How the elements are linked:
J654 b J151
J654 c J323
J654 r J908
J654 e J907
J221 b J685
J221 c J92
J221 r J778
J221 e J415
J198 b J801
J198 c J907
J198 r J336
J198 e J27
J115 b J764
J115 c J926
J115 r J639
J115 e J559
J151 b J276
J151 c J865
J151 r J115
J151 e J690
J27 b J188
J27 c J198
J27 r J60
J27 e J805
J168 b J805
J168 c J866
J168 r J685
J168 e J179
J559 b J108
J559 c J115
J559 r J67
J559 e J66
J907 b J690
J907 c J654
J907 r J394
J907 e J198
J764 b J654
J764 c J208
J764 r J47
J764 e J108
J170 b J116
J170 c J510
J170 r J646
J170 e J549
J908 b J115
J908 c J961
J908 r J514
J908 e J394
J118 b J170
J118 c J685
J118 r J772
J118 e J493
J188 b J273
J188 c J801
J188 r J442
J188 e J616
J264 b J67
J264 c J514
J264 r J719
J264 e J273
J863 b J772
J863 c J778
J863 r J549
J863 e J865
J772 b J646
J772 c J380
J772 r J874
J772 e J399
J625 b J863
J625 c J179
J625 r J493
J625 e J323
J961 b J926
J961 c J493
J961 r J276
J961 e J908
J336 b J66
J336 c J394
J336 r J273
J336 e J60
J116 b J179
J116 c J970
J116 r J415
J116 e J874
J690 b J514
J690 c J151
J690 r J559
J690 e J801
J179 b J778
J179 c J168
J179 r J118
J179 e J625
J80 b J336
J80 c J164
J80 r J188
J80 e J227
J276 b J734
J276 c J399
J276 r J764
J276 e J514
J60 b J442
J60 c J336
J60 r J555
J60 e J510
J926 b J208
J926 c J549
J926 r J734
J926 e J115
J549 b J874
J549 c J170
J549 r J355
J549 e J926
J92 b J227
J92 c J201
J92 r J805
J92 e J221
J616 b J555
J616 c J188
J616 r J970
J616 e J380
J208 b J323
J208 c J874
J208 r J706
J208 e J764
J355 b J741
J355 c J646
J355 r J323
J355 e J734
J778 b J380
J778 c J805
J778 r J170
J778 e J863
J394 b J559
J394 c J908
J394 r J264
J394 e J336
J639 b J47
J639 c J734
J639 r J907
J639 e J67
J801 b J264
J801 c J690
J801 r J66
J801 e J188
J646 b J415
J646 c J541
J646 r J625
J646 e J355
J541 b J221
J541 c J555
J541 r J179
J541 e J646
J865 b J399
J865 c J863
J865 r J926
J865 e J151
J164 b J394
J164 c J47
J164 r J801
J164 e J80
J399 b J355
J399 c J772
J399 r J208
J399 e J276
J227 b J60
J227 c J80
J227 r J616
J227 e J685
J874 b J625
J874 c J116
J874 r J741
J874 e J208
J323 b J865
J323 c J625
J323 r J961
J323 e J654
J380 b J541
J380 c J616
J380 r J116
J380 e J772
J67 b J164
J67 c J639
J67 r J198
J67 e J201
J706 b J961
J706 c J741
J706 r J151
J706 e J47
J442 b J866
J442 c J66
J442 r J92
J442 e J970
J415 b J118
J415 c J221
J415 r J863
J415 e J741
J493 b J549
J493 c J118
J493 r J399
J493 e J961
J514 b J639
J514 c J276
J514 r J108
J514 e J264
J273 b J201
J273 c J264
J273 r J866
J273 e J555
J510 b J970
J510 c J60
J510 r J541
J510 e J170
J108 b J907
J108 c J764
J108 r J164
J108 e J719
J66 b J719
J66 c J559
J66 r J201
J66 e J442
J719 b J198
J719 c J108
J719 r J80
J719 e J866
J734 b J706
J734 c J355
J734 r J654
J734 e J639
J866 b J27
J866 c J719
J866 r J227
J866 e J168
J555 b J92
J555 c J273
J555 r J168
J555 e J541
J47 b J908
J47 c J706
J47 r J690
J47 e J164
J201 b J80
J201 c J67
J201 r J27
J201 e J92
J741 b J493
J741 c J415
J741 r J865
J741 e J706
J685 b J510
J685 c J227
J685 r J380
J685 e J118
J805 b J616
J805 c J27
J805 r J510
J805 e J778
J970 b J168
J970 c J442
J970 r J221
J970 e J116

The rows follow the links: the fewer symbols apart two elements are, the more alike their rows tend to be.

Each row is also shifted at random along 4 hidden directions that mean nothing.

One row for each element, in no order:
Each row stands for one element.
v1: 249 -114 -77 64 -90 59 98 -67 95 -40 14 20 -61 -25 38 -37 55 -196 66 -56 -76 -24 -23 45 -20 -66 -60 27 2 0 -65
v2: 93 143 146 50 124 -66 -77 52 30 67 -27 -86 87 21 9 -43 -33 149 -50 63 122 95 -22 -51 -18 76 39 4 15 -36 -10
v3: 120 70 110 141 175 -9 -12 -16 -55 13 -23 -93 87 -17 76 -5 22 53 0 31 102 163 -46 -30 28 -20 0 -19 -34 10 -42
v4: -29 109 125 -13 134 -14 -96 52 -86 57 -48 -49 69 10 -40 -18 -77 165 -41 66 126 60 53 -19 358 80 65 -39 -1 66 73
v5: 184 84 131 141 166 -9 -27 -1 -76 11 -25 -90 99 -8 50 -13 -10 101 -11 57 127 129 -40 -40 119 14 34 -36 -32 12 -27
v6: -1 49 161 92 187 -22 -23 52 -239 -19 -8 -84 88 0 28 31 -22 143 -12 82 110 109 -50 -32 132 28 26 -50 -64 -68 -17
v7: 53 -147 -115 -25 -153 49 89 -21 -19 -64 36 65 -96 6 -24 26 52 -138 55 -45 -116 -98 -6 40 -50 -62 -49 9 -15 -39 -23
v8: 107 -88 -133 -118 -198 23 5 -6 173 -2 9 76 -87 33 -93 -48 -24 -101 9 -48 -90 -152 64 42 76 12 7 46 70 55 35
v9: -62 114 47 -127 -27 -86 -129 93 172 84 12 -19 31 47 -84 -100 -85 167 -99 47 84 -47 34 -15 -76 127 71 64 93 -60 51
v10: -119 -155 -96 -4 -100 9 93 3 173 -47 87 74 -105 18 47 -93 66 -192 60 -70 -143 -62 -47 96 -110 -78 -66 51 50 -147 -78
v11: -91 4 -102 -188 -171 -18 -44 46 116 34 17 58 -76 34 -117 -11 -63 33 -42 -10 -57 -161 65 21 -3 78 14 37 68 24 79
v12: -18 50 6 -139 -82 -53 -90 95 -10 9 5 11 0 42 -125 18 -72 141 -72 58 24 -104 44 1 36 132 40 6 30 -75 62
v13: 34 -152 -111 35 -112 46 96 -50 5 -53 40 69 -79 -17 17 5 65 -178 73 -55 -117 -71 -27 54 -22 -92 -50 0 -8 -56 -40
v14: 3 -139 -53 98 4 53 129 -44 80 -47 46 29 -47 -21 91 -47 81 -180 77 -65 -85 24 -48 74 57 -118 -53 13 8 -34 -76
v15: -112 103 145 8 152 -77 -96 72 94 63 20 -74 66 48 31 -109 -39 157 -62 62 110 73 -26 -17 139 78 58 15 74 -104 -7
v16: -95 -38 -6 149 112 33 114 -82 -39 -32 10 -30 7 -63 149 11 93 -140 78 -46 -46 122 -65 20 -118 -134 -58 -9 -53 17 -91
v17: 22 -74 -23 -144 -178 -64 -58 128 59 2 80 68 -59 77 -119 -54 -46 65 -40 23 -46 -162 5 44 66 115 25 29 64 -208 27
v18: -182 2 -174 -183 -176 77 -9 -76 21 2 -55 84 -85 -23 -93 103 -32 -62 -6 -69 -91 -143 124 -23 -70 -11 13 9 -6 234 131
v19: -14 59 60 159 192 15 47 -67 63 15 -51 -77 59 -44 132 -56 51 -32 36 -19 55 152 -35 -7 66 -86 -11 -8 -11 103 -36
v20: 138 -143 -97 40 -121 -2 77 -15 87 -59 57 47 -69 6 35 -40 73 -174 60 -58 -104 -36 -57 50 -174 -75 -59 31 -1 -115 -93
v21: 171 12 -9 168 73 17 67 -82 35 -30 -27 -45 41 -41 125 -7 77 -129 44 -47 -13 121 -65 -33 -251 -99 -61 11 -47 35 -85
v22: -101 79 45 -132 -17 -52 -120 74 56 50 -3 12 21 50 -101 -34 -100 160 -78 58 71 -67 51 -8 126 124 65 17 61 0 82
v23: -115 116 81 -88 41 -60 -104 72 -2 46 -22 -35 46 35 -69 -1 -78 175 -77 63 84 -12 43 -36 50 104 51 -2 31 -12 71
v24: -148 42 47 -144 -63 -110 -102 114 126 58 53 14 6 77 -96 -85 -61 139 -76 40 33 -90 16 28 44 128 58 39 98 -153 25
v25: 116 -50 -66 117 27 47 96 -104 90 -28 -18 -8 -26 -43 100 -27 78 -183 58 -73 -47 75 -28 1 -105 -112 -43 14 -18 62 -73
v26: 76 -101 -7 159 71 59 119 -74 -73 -48 4 0 -15 -48 82 21 77 -147 84 -48 -43 82 -44 18 56 -123 -52 -27 -50 23 -58
v27: -15 80 103 -100 -1 -90 -125 123 61 40 49 -12 43 69 -71 -73 -77 186 -89 71 80 -43 -17 -15 6 145 56 29 73 -168 7
v28: 71 -77 -87 -144 -193 15 -34 56 -18 -12 26 57 -71 52 -154 31 -63 33 -24 11 -54 -173 60 21 147 74 22 11 39 -27 74
v29: -244 129 120 9 189 -33 -59 31 30 64 -33 -53 77 7 34 -49 -31 129 -43 34 100 101 13 -12 139 30 60 -4 27 53 36
v30: 111 -53 77 192 120 -40 76 2 15 -27 60 -57 31 -13 162 -80 97 -83 46 -6 -7 139 -142 31 -160 -86 -53 21 -7 -195 -142
v31: -81 -129 -123 -71 -157 29 56 -20 -43 -56 39 89 -108 -1 -42 50 15 -114 42 -51 -121 -127 31 38 5 -32 -31 11 -7 -9 18
v32: 53 88 87 133 194 -1 8 -39 44 38 -48 -88 77 -20 99 -62 16 23 8 14 82 158 -16 -22 107 -35 13 1 11 69 -34
v33: 70 -66 -68 107 4 48 100 -106 104 -27 -5 5 -31 -32 98 -40 78 -188 69 -66 -61 63 -39 16 -70 -118 -49 13 -4 60 -85
v34: 48 111 146 -23 77 -92 -102 104 48 60 9 -63 77 49 -25 -75 -54 177 -77 83 113 44 -36 -7 17 126 54 2 55 -123 -9
v35: -124 -199 -73 0 -108 14 100 41 81 -47 113 74 -124 31 40 -62 63 -167 82 -55 -146 -75 -50 114 28 -72 -53 34 46 -212 -83
v36: 204 -40 91 193 134 -21 70 -4 -58 -48 30 -67 51 -9 124 -33 94 -51 57 8 31 130 -134 -9 -111 -76 -56 -8 -52 -150 -119
v37: 171 86 98 159 159 -4 5 -51 -80 6 -51 -83 93 -37 89 12 44 24 4 22 98 146 -55 -53 -65 -40 -11 -14 -60 46 -55
v38: -55 120 120 82 192 -40 -36 -4 46 58 -36 -93 98 -1 86 -65 -5 75 -27 42 122 134 -24 -28 36 1 36 -9 6 40 -1
v39: 176 52 87 158 174 25 8 -61 -44 5 -59 -79 91 -26 84 -18 36 5 31 1 107 156 -16 -31 112 -50 -3 -36 -43 92 -47
v40: -32 -81 -145 -103 -193 55 20 -41 98 4 20 82 -99 4 -62 13 -3 -114 17 -63 -114 -127 55 26 -33 -18 -9 27 45 81 49
v41: -175 157 117 45 183 -36 -47 -11 -88 33 -43 -80 100 -25 59 47 -17 123 -58 49 97 133 -19 -70 -122 25 19 -15 -38 52 -5
v42: -275 8 -45 -179 -79 13 -44 16 -173 -3 -29 68 -50 -6 -115 142 -70 77 -46 17 -53 -121 98 -45 17 56 30 -50 -48 80 120
v43: 36 109 94 -71 19 -97 -123 95 131 87 -5 -50 62 48 -66 -85 -90 187 -89 68 105 -5 21 -13 81 145 77 42 78 -46 33
v44: -89 85 55 -141 -53 -131 -107 154 209 60 65 -3 7 85 -67 -124 -68 143 -97 54 34 -79 -29 -2 -179 142 40 65 103 -207 -9
v45: 91 -26 -1 156 127 87 74 -104 38 -2 -40 -34 7 -46 125 -41 71 -113 70 -48 19 119 6 2 250 -106 -19 -8 9 147 -12
v46: -120 1 -53 -181 -143 -53 -60 75 84 14 33 56 -50 51 -118 -9 -62 61 -59 14 -40 -148 31 9 -93 109 24 37 59 -82 54
v47: -52 -135 -67 -115 -184 -17 -9 83 -32 -33 76 91 -87 39 -110 22 -32 -7 -1 4 -96 -150 21 53 59 49 6 9 28 -169 22
v48: -161 -21 -119 -167 -158 36 -18 15 -35 8 -9 76 -74 4 -117 75 -45 -13 -14 -22 -92 -161 88 3 21 39 7 -17 7 76 91
v49: 180 -80 -14 154 47 42 90 -80 33 -32 -6 -26 -6 -23 101 -48 74 -140 83 -38 -14 86 -57 22 46 -104 -39 0 -22 21 -73
v50: -4 -17 93 183 185 32 58 -43 -12 -10 -4 -56 46 -28 125 -49 46 -52 53 -4 58 146 -48 25 237 -87 -8 -27 -12 20 -61
v51: 131 -130 -75 85 -37 38 100 -40 91 -41 34 28 -54 -13 79 -55 72 -175 81 -51 -83 -7 -60 53 -44 -104 -62 21 7 -74 -85
v52: 152 25 41 157 134 29 34 -62 138 29 -38 -69 49 -25 121 -87 48 -74 42 -29 56 152 -35 9 128 -72 -12 8 32 94 -66
v53: -142 119 144 88 202 -76 -33 34 17 33 20 -83 92 -12 106 -54 3 98 -50 39 91 147 -65 -22 -137 11 12 13 6 -84 -57
v54: 19 -85 -139 -128 -189 57 -10 -12 46 11 -8 84 -112 22 -112 19 -41 -50 23 -43 -94 -165 106 34 228 16 15 11 44 119 91
v55: -323 141 86 -76 108 -5 -78 27 -169 41 -49 -28 67 -19 -45 90 -68 171 -70 66 70 41 58 -62 62 60 59 -32 -19 102 81
v56: -392 29 -16 -186 -54 -10 -64 53 -85 26 2 49 -39 17 -88 57 -73 96 -37 24 -44 -104 73 -3 55 53 50 -14 -8 1 103
v57: 0 -55 -148 -147 -219 -5 -13 -12 209 18 15 74 -84 22 -75 -44 -30 -76 -8 -61 -102 -150 54 21 -104 9 -9 52 74 23 38
v58: -13 65 -42 -165 -85 21 -97 32 0 53 -50 28 -13 28 -167 32 -100 137 -56 27 36 -120 136 -10 269 112 68 -13 39 137 157
v59: 185 -109 -150 -49 -186 53 44 -46 -3 -37 -12 76 -74 -8 -65 68 28 -137 37 -59 -94 -127 41 8 -46 -43 -34 9 -27 67 27
v60: -71 91 106 120 206 -13 -8 -22 0 27 -31 -87 82 -25 99 -45 2 40 0 23 85 166 -37 -20 35 -36 17 -15 -10 29 -36
v61: 302 -128 -47 132 -36 57 86 -57 -42 -78 27 12 -24 -31 49 24 81 -142 88 -49 -40 8 -57 14 -34 -88 -62 -27 -55 -24 -76
v62: 211 -155 -77 74 -107 32 90 -19 1 -58 56 41 -71 2 29 -11 55 -154 67 -47 -92 -35 -61 53 -46 -73 -67 26 -17 -113 -82
v63: -143 -21 -7 -159 -104 -20 -48 80 -130 -19 21 65 -25 39 -132 101 -64 108 -60 43 -19 -130 49 -25 14 86 23 -24 -27 -69 65
v64: 190 -106 -168 -54 -195 71 60 -62 15 -23 -9 95 -87 -6 -90 45 2 -113 42 -53 -95 -123 74 22 109 -20 -26 -12 0 109 44
v65: 166 158 88 -38 38 -47 -132 31 -94 46 -73 -64 93 1 -82 45 -63 212 -94 75 148 25 27 -87 -57 118 61 -28 -30 77 63

Some elements, each with its row:
J559 v46
J227 v29
J926 v10
J865 v62
J805 v53
J27 v65
J866 v34
J442 v4
J961 v35
J80 v27
J646 v21
J801 v12
J208 v13
J778 v19
J170 v36
J118 v30
J555 v41
J276 v64
J493 v61
J198 v24
J514 v48
J264 v58
J863 v49

Row, symbols taken left to right, then the row they reach:
v22 r: v23
v16 b c r: v50
v5 r b: v3
v60 b r: v32
v15 e r: v37
v20 b c r: v33
v44 c: v17
v51 e b: v7
v2 c c: v56
v42 b c r: v47
v52 b e: v26

